Here is a tiny trained network, its code and every weight. The questions are about switching its units off for an input and a target symbol, where a switched-off unit gives its printed mean instead of its output.

import numpy as np


def w(rows, s, z=0):
    codes = np.array(rows[::2]) - 128.0
    scale = np.full(codes.shape[1], s)
    scale[-1] = z or s
    return codes * scale


def f(y):
    return np.maximum(y, 0)


def softmax(a):
    e = np.exp(a - a.max(-1, keepdims=True))
    return e / e.sum(-1, keepdims=True)


def log_softmax(a):
    a = a - a.max(-1, keepdims=True)
    return a - np.log(np.exp(a).sum(-1, keepdims=True))


def net(x, mask):
    ids = ['ΓΔεζηθλμξπστφω'.index(c) for c in x.split()]
    T = len(ids)
    res = E[ids] + P[:T]
    r = res
    for j in range(2):
        rows = slice(2 * j, 2 * j + 2)
        q, k, v = (r @ M[0][rows].T for M in (Q, K, V))
        z = softmax(np.where(np.tri(T) > 0, q @ k.T / 2**0.5, -1e9)) @ v
        o = O[0][rows]
        res = res + np.where(mask[j], z, o[:, -1]) @ o[:, :-1]
    y = f(res @ A[0][:, :-1].T + A[0][:, -1])
    res = res + np.where(mask[2:10], y, B[0][:, -1]) @ B[0][:, :-1]
    return log_softmax(res[-1] @ U[:, :-1].T + U[:, -1])


Q, K, V, O, A, B = {}, {}, {}, {}, {}, {}
E = w([
[78,159,157],'Γ',
[70,94,135],'Δ',
[97,104,125],'ε',
[233,140,59],'ζ',
[156,62,150],'η',
[151,54,131],'θ',
[36,142,168],'λ',
[69,175,215],'μ',
[49,157,237],'ξ',
[141,189,78],'π',
[92,133,220],'σ',
[218,70,213],'τ',
[128,69,7],'φ',
[172,147,108],'ω',
],0.011)
P = w([
[80,113,231],'0',
[194,134,86],'1',
[162,59,89],'2',
[58,122,245],'3',
[203,185,63],'4',
[158,29,101],'5',
[64,114,235],'6',
[254,190,65],'7',
[105,54,109],'8',
],0.011)
Q[0] = w([
[167,64,228],'h1',
[122,51,181],'h1',
[129,251,139],'h2',
[138,124,172],'h2',
],0.013)
K[0] = w([
[98,192,66],'h1',
[231,188,55],'h1',
[13,2,138],'h2',
[114,133,205],'h2',
],0.008)
V[0] = w([
[170,44,179],'h1',
[69,13,165],'h1',
[219,43,131],'h2',
[221,240,254],'h2',
],0.0085)
O[0] = w([
[203,155,171,243],'h1',
[123,67,161,187],'h1',
[242,53,105,254],'h2',
[185,254,182,213],'h2',
],0.0092,0.0042)
A[0] = w([
[146,165,138,172],'n1',
[165,161,114,136],'n2',
[133,153,180,58],'n3',
[90,118,161,65],'n4',
[152,151,100,55],'n5',
[119,155,93,4],'n6',
[139,143,8,156],'n7',
[182,159,91,161],'n8',
],0.014,0.011)
B[0] = w([
[106,172,103,213],'n1',
[115,108,100,198],'n2',
[166,144,77,158],'n3',
[36,191,120,140],'n4',
[219,28,212,131],'n5',
[2,238,22,128],'n6',
[75,157,234,178],'n7',
[3,127,62,254],'n8',
],0.0099,0.0082)
U = w([
[114,149,170,4],'Γ',
[162,76,232,176],'Δ',
[113,90,202,102],'ε',
[111,175,139,2],'ζ',
[247,149,151,199],'η',
[143,44,120,216],'θ',
[159,105,177,145],'λ',
[153,166,127,159],'μ',
[140,156,174,91],'ξ',
[54,130,138,19],'π',
[166,156,138,218],'σ',
[180,159,10,185],'τ',
[70,66,211,34],'φ',
[88,143,89,133],'ω',
],0.013,0.0057)

Each question gives the input, a string of symbols that net reads in full, and the target symbol t.
The units are the heads (2 rows each of Q, K, V and O) and the neurons (one row each of A and B). Each row of codes is followed by its name. A weight is (code - 128) times the scale printed after its matrix; where a second scale follows, it is the last column's (O, A, B and U).
mask holds one flag per unit, heads first, then neurons. A switched-off unit (its flag False) gives its mean, the last column of its rows in O or B, instead of its output. The means were averaged over made-up inputs and are rounded, as every weight is.
A unit's drop is (log p(t) with every unit on - log p(t) with that unit switched off) / (log p(t) with every unit on - log p(t) with every unit switched off).
The circuit of an input: a set's keep is (log p(t) with only the set's units on - log p(t) with every unit switched off) / (log p(t) with every unit on - log p(t) with every unit switched off). Starting from all 10 units, units are removed one at a time, each time the one whose removal leaves the highest keep (on an exact tie, the one counted first), for as long as the keep stays at least 0.8.
units of the circuit, in order: the units of the circuit, biggest drop first
unit that matters most: the unit with the biggest drop
k most important neurons: the k neurons with the biggest drops, biggest first
heads that matter: for each layer, one digit per head in row order, 1 if its drop is at least 0.15 and else 0, layers parted by /
drop when u is switched off: that unit's drop, to one decimal
input σ θ ω φ, target θ: 2 most important neurons => (n7 n1)
input θ θ τ, target θ: units of the circuit, in order => (h2 n8)
input τ τ ε Γ τ, target τ: unit that matters most => n8
input θ τ θ Δ θ π, target θ: heads that matter => 11
input Δ θ θ θ θ τ Δ, target Δ: 2 most important neurons => (n8 n1)
input θ ω σ τ σ η θ ζ θ, target ω: units of the circuit, in order => (h1 n8 h2 n7)
input Δ ω θ η θ τ λ π, target ω: units of the circuit, in order => (n8 n7)
input Γ φ Δ, target φ: units of the circuit, in order => (n7 h2)
input φ τ θ θ θ Δ θ θ, target θ: units of the circuit, in order => (h2 h1 n8 n7)
input τ Γ Γ Γ τ, target τ: heads that matter => 00
input φ θ ω, target θ: heads that matter => 01
input θ θ τ Δ, target Δ: units of the circuit, in order => (n8 h1)
input η θ τ θ φ Δ θ, target θ: heads that matter => 11
input θ Δ σ π τ Δ, target τ: 2 most important neurons => (n7 n8)
input π θ π ω θ τ τ, target η: unit that matters most => n8
input θ ξ τ σ φ, target φ: drop when n8 is switched off => 0.0
input τ μ τ π μ, target τ: drop when n3 is switched off => 0.2
input ξ σ π Γ θ Γ θ ω, target ω: drop when n7 is switched off => 0.1
